Below are the code and all the weights of a small trained network. Each question names an input and a class and asks about switching units off, where a switched-off unit gives its printed mean instead of its output.

import numpy as np


def w(rows, s, z=0):
    codes = np.array(rows[::2]) - 128.0
    scale = np.full(codes.shape[1], s)
    scale[-1] = z or s
    return codes * scale


def f(y):
    return y / 2 * (1 + np.tanh(0.7978845608 * (y + 0.044715 * y**3)))


def log_softmax(a):
    a = a - a.max(-1, keepdims=True)
    return a - np.log(np.exp(a).sum(-1, keepdims=True))


def net(x, mask):
    res = np.array(x, float).reshape(1, 5) / 4 @ E
    y = f(res @ A[0][:, :-1].T + A[0][:, -1])
    res = res + np.where(mask, y, B[0][:, -1]) @ B[0][:, :-1]
    return log_softmax(res[-1] @ U[:, :-1].T + U[:, -1])


A, B = {}, {}
E = w([
[240,227,248,233,99,142,10,36,57],'x0',
[154,47,114,65,231,184,247,12,18],'x1',
[97,32,243,196,232,13,166,252,66],'x2',
[78,249,249,7,70,5,171,173,5],'x3',
[8,15,206,102,7,249,53,115,132],'x4',
],0.0037)
A[0] = w([
[1,8,93,60,185,124,233,245,154,127],'N0',
[105,62,156,45,226,68,246,142,9,219],'N1',
[211,38,79,251,119,246,26,36,238,253],'N2',
[30,246,30,8,9,125,115,177,206,163],'N3',
[211,238,224,225,202,1,70,247,98,195],'N4',
[233,234,207,140,58,222,41,4,27,170],'N5',
[34,148,244,32,24,205,76,18,6,167],'N6',
[4,7,62,55,214,131,243,236,144,142],'N7',
[43,6,168,253,67,252,11,153,249,201],'N8',
[176,192,234,68,239,6,217,197,10,100],'N9',
[96,214,249,202,49,19,11,235,57,135],'N10',
[184,230,241,220,150,10,38,245,91,182],'N11',
[245,244,78,63,237,7,227,20,20,155],'N12',
[247,122,3,194,242,211,227,15,234,223],'N13',
],0.0036,0.0035)
B[0] = w([
[13,2,123,81,72,245,146,83,13,201],'N0',
[64,80,229,108,87,73,225,147,5,225],'N1',
[228,154,117,253,249,253,6,62,204,254],'N2',
[29,240,150,59,12,14,18,7,233,194],'N3',
[254,226,38,205,254,151,146,250,234,225],'N4',
[6,2,164,90,60,240,123,38,13,220],'N5',
[5,15,83,7,10,132,242,167,15,211],'N6',
[18,3,105,68,87,245,170,116,17,211],'N7',
[162,115,215,252,232,247,5,11,118,230],'N8',
[242,249,248,249,245,24,184,136,38,205],'N9',
[225,27,11,35,225,225,168,244,213,214],'N10',
[250,105,20,104,249,200,151,247,228,221],'N11',
[108,102,248,252,216,201,32,9,31,212],'N12',
[190,4,4,124,242,252,21,225,221,235],'N13',
],0.0036,0.0056)
U = w([
[17,7,27,8,62,206,242,243,45,100],'0',
[204,249,251,234,189,7,248,223,37,3],'1',
[16,249,112,14,7,8,107,56,219,35],'2',
[37,79,238,243,127,215,40,5,20,237],'3',
[249,163,6,235,244,224,20,232,254,179],'4',
],0.0037,0.0024)

Each question gives the input, the list of numbers given to net, and the class t.
The units are the neurons (one row each of A and B). Each row of codes is followed by its name. A weight is (code - 128) times the scale printed after its matrix; where a second scale follows, it is the last column's (A, B and U).
mask holds one flag per neuron, in row order. A switched-off neuron (its flag False) gives its mean, the last column of its row in B, instead of its output. The means were averaged over made-up inputs and are rounded, as every weight is.
A unit's drop is (log p(t) with every unit on - log p(t) with that unit switched off) / (log p(t) with every unit on - log p(t) with every unit switched off).
The circuit of an input: a set's keep is (log p(t) with only the set's units on - log p(t) with every unit switched off) / (log p(t) with every unit on - log p(t) with every unit switched off). Starting from the 12 units with the biggest drops (on a tie, the unit counted first), units are removed one at a time, each time the one whose removal leaves the highest keep (on an exact tie, the one counted first), for as long as the keep stays at least 0.8.
units of the circuit, in order: the units of the circuit, biggest drop first
k most important neurons: the k neurons with the biggest drops, biggest first
drop of u: that unit's drop, to one decimal
input [-6,-4,-4,-2,8], class 3: units of the circuit, in order : (N8; N11)
input [2,-3,1,8,4], class 0: units of the circuit, in order : (N6; N10)
input [5,-5,8,3,-1], class 4: units of the circuit, in order : (N11)
input [8,2,-3,6,0], class 0: units of the circuit, in order : (N6; N8)
input [8,-2,0,3,3], class 0: units of the circuit, in order : (N6; N10; N12)
input [3,-1,1,7,3], class 0: 2 most important neurons : (N6; N10)
input [-3,0,-1,2,-3], class 1: 2 most important neurons : (N5; N6)
input [2,-3,-6,7,8], class 0: 3 most important neurons : (N6; N10; N5)
input [0,-8,-6,3,1], class 2: 2 most important neurons : (N3; N13)
input [-3,3,8,-6,-4], class 0: units of the circuit, in order : (N7; N0)
input [-6,8,4,-5,-7], class 0: 2 most important neurons : (N7; N8)
input [-7,-1,-2,7,-6], class 1: 2 most important neurons : (N9; N5)
input [-7,-7,-7,6,-4], class 2: drop of N3 : 0.2
input [6,3,6,0,3], class 1: drop of N6 : 0.0
input [6,-7,2,8,2], class 4: units of the circuit, in order : (N10)
input [2,8,3,3,8], class 0: drop of N8 : 0.1
input [-7,-4,-1,5,-3], class 2: drop of N5 : 0.1
